Below is a small trained network, with its code and all its weights. Each question gives an input and a target symbol and asks what happens when units are switched off, that is, made to give their printed mean instead of their output.

import numpy as np


def w(rows, s, z=0):
    codes = np.array(rows[::2]) - 128.0
    scale = np.full(codes.shape[1], s)
    scale[-1] = z or s
    return codes * scale


def f(y):
    return np.maximum(y, 0)


def softmax(a):
    e = np.exp(a - a.max(-1, keepdims=True))
    return e / e.sum(-1, keepdims=True)


def log_softmax(a):
    a = a - a.max(-1, keepdims=True)
    return a - np.log(np.exp(a).sum(-1, keepdims=True))


def net(x, mask):
    ids = ['ΓΔΘΞΦαβεηλπστψ'.index(c) for c in x.split()]
    T = len(ids)
    res = E[ids] + P[:T]
    r = res
    for j in range(2):
        rows = slice(2 * j, 2 * j + 2)
        q, k, v = (r @ M[0][rows].T for M in (Q, K, V))
        z = softmax(np.where(np.tri(T) > 0, q @ k.T / 2**0.5, -1e9)) @ v
        o = O[0][rows]
        res = res + np.where(mask[j], z, o[:, -1]) @ o[:, :-1]
    y = f(res @ A[0][:, :-1].T + A[0][:, -1])
    res = res + np.where(mask[2:6], y, B[0][:, -1]) @ B[0][:, :-1]
    return log_softmax(res[-1] @ U[:, :-1].T + U[:, -1])


Q, K, V, O, A, B = {}, {}, {}, {}, {}, {}
E = w([
[104,79,164,149,170],'Γ',
[132,132,171,135,3],'Δ',
[86,159,3,115,135],'Θ',
[108,184,75,254,97],'Ξ',
[160,128,175,198,200],'Φ',
[204,151,117,114,87],'α',
[228,98,91,109,66],'β',
[183,161,147,161,191],'ε',
[139,193,172,171,136],'η',
[177,158,162,179,190],'λ',
[96,78,77,72,164],'π',
[156,118,150,171,198],'σ',
[149,207,120,95,122],'τ',
[104,68,202,159,168],'ψ',
],0.019)
P = w([
[224,168,98,97,183],'0',
[204,165,103,103,169],'1',
[186,163,106,112,160],'2',
[168,163,108,113,153],'3',
[154,159,114,123,143],'4',
[139,157,119,123,134],'5',
[127,156,118,131,130],'6',
[112,156,119,133,123],'7',
[97,155,121,141,116],'8',
[85,153,125,145,109],'9',
[66,154,124,147,102],'10',
[51,155,129,150,95],'11',
[31,160,127,146,91],'12',
[9,152,136,160,80],'13',
],0.011)
Q[0] = w([
[135,119,59,76,48],'h0',
[93,19,149,108,212],'h0',
[140,145,146,131,104],'h1',
[167,207,18,4,32],'h1',
],0.042)
K[0] = w([
[135,103,55,76,10],'h0',
[89,2,118,99,202],'h0',
[133,149,135,128,125],'h1',
[11,76,118,146,87],'h1',
],0.037)
V[0] = w([
[206,22,49,225,36],'h0',
[219,137,100,96,112],'h0',
[197,201,236,156,51],'h1',
[103,61,255,30,117],'h1',
],0.013)
O[0] = w([
[137,127,63,138,14,184],'h0',
[87,2,146,136,53,149],'h0',
[249,216,225,185,66,248],'h1',
[182,16,183,24,58,119],'h1',
],0.0079,0.019)
A[0] = w([
[104,157,93,48,62,4],'n0',
[250,178,82,19,238,79],'n1',
[174,131,198,157,127,193],'n2',
[186,102,155,26,116,89],'n3',
],0.014,0.0039)
B[0] = w([
[116,58,192,146,118,167],'n0',
[192,36,171,251,4,143],'n1',
[130,144,74,39,208,254],'n2',
[42,183,195,154,111,184],'n3',
],0.012,0.036)
U = w([
[102,99,115,103,128,43],'Γ',
[43,113,39,73,125,123],'Δ',
[163,77,24,48,106,95],'Θ',
[38,122,197,154,129,4],'Ξ',
[158,79,76,100,41,91],'Φ',
[100,98,118,102,129,38],'α',
[104,97,119,101,131,45],'β',
[167,72,210,185,214,250],'ε',
[93,102,120,105,127,25],'η',
[77,93,151,132,113,129],'λ',
[67,102,167,112,251,98],'π',
[69,166,144,24,129,196],'σ',
[95,3,102,38,172,220],'τ',
[105,179,74,151,60,4],'ψ',
],0.0056,0.0046)

Each question gives the input, a string of symbols that net reads in full, and the target symbol t.
The units are the heads (2 rows each of Q, K, V and O) and the neurons (one row each of A and B). Each row of codes is followed by its name. A weight is (code - 128) times the scale printed after its matrix; where a second scale follows, it is the last column's (O, A, B and U).
mask holds one flag per unit, heads first, then neurons. A switched-off unit (its flag False) gives its mean, the last column of its rows in O or B, instead of its output. The means were averaged over made-up inputs and are rounded, as every weight is.
A unit's drop is (log p(t) with every unit on - log p(t) with that unit switched off) / (log p(t) with every unit on - log p(t) with every unit switched off).
The circuit of an input: a set's keep is (log p(t) with only the set's units on - log p(t) with every unit switched off) / (log p(t) with every unit on - log p(t) with every unit switched off). Starting from all 6 units, units are removed one at a time, each time the one whose removal leaves the highest keep (on an exact tie, the one counted first), for as long as the keep stays at least 0.8.
units of the circuit, in order: the units of the circuit, biggest drop first
k most important neurons: the k neurons with the biggest drops, biggest first
which heads matter: for each layer, one digit per head in row order, 1 if its drop is at least 0.15 and else 0, layers parted by /
drop of u: that unit's drop, to one decimal
input Δ β τ Δ Δ Δ β Δ Δ η, target ε: 3 most important neurons => (n1, n3, n2)
input Φ τ β Δ ψ, target ε: 2 most important neurons => (n1, n2)
input β Ξ Δ ψ τ, target Ξ: 2 most important neurons => (n2, n3)
input ψ ε Δ Δ β Δ η Δ β τ τ η, target π: which heads matter => 11
input Θ ψ ψ, target π: which heads matter => 11
input η ψ α β, target Ξ: units of the circuit, in order => (n3, h1, n2)
input α Δ β η Θ ε ψ Γ, target ε: most important neuron => (n1)
input Φ τ λ α, target Θ: 3 most important neurons => (n3, n0, n1)
input τ β τ Δ η Ξ Δ π β, target τ: which heads matter => 01
input α η α, target Θ: units of the circuit, in order => (h1, n3, n0)
input π Δ β β ψ β, target Ξ: units of the circuit, in order => (h1, n3, n2)
input α α α Δ Δ η β σ, target ε: 2 most important neurons => (n1, n3)
input Δ β Δ Δ Δ τ β β ψ α, target Ξ: units of the circuit, in order => (h1, n2, n3)
input Δ π λ β ψ Δ Δ α Δ τ τ λ, target π: units of the circuit, in order => (h0, h1)
input λ ψ α η Δ Δ Ξ α α, target ψ: units of the circuit, in order => (h1, n2)
input τ β β β α β σ ψ τ ψ τ, target Ξ: units of the circuit, in order => (h1, n3, n2)
input η Δ τ λ τ Δ ε β α η ε, target π: most important neuron => (n1)
input α Δ τ τ β σ Δ Δ Ξ η π λ, target ε: 2 most important neurons => (n1, n3)
input Δ Δ λ α α β, target σ: 3 most important neurons => (n3, n2, n1)
input Δ Θ Δ β Δ α Δ Ξ β, target ψ: 2 most important neurons => (n2, n0)
input ψ ε Δ π Δ Δ ψ, target π: most important neuron => (n1)
input τ τ β Δ Δ Δ Δ τ Δ Δ β ε, target ε: drop of n3 => 0.1
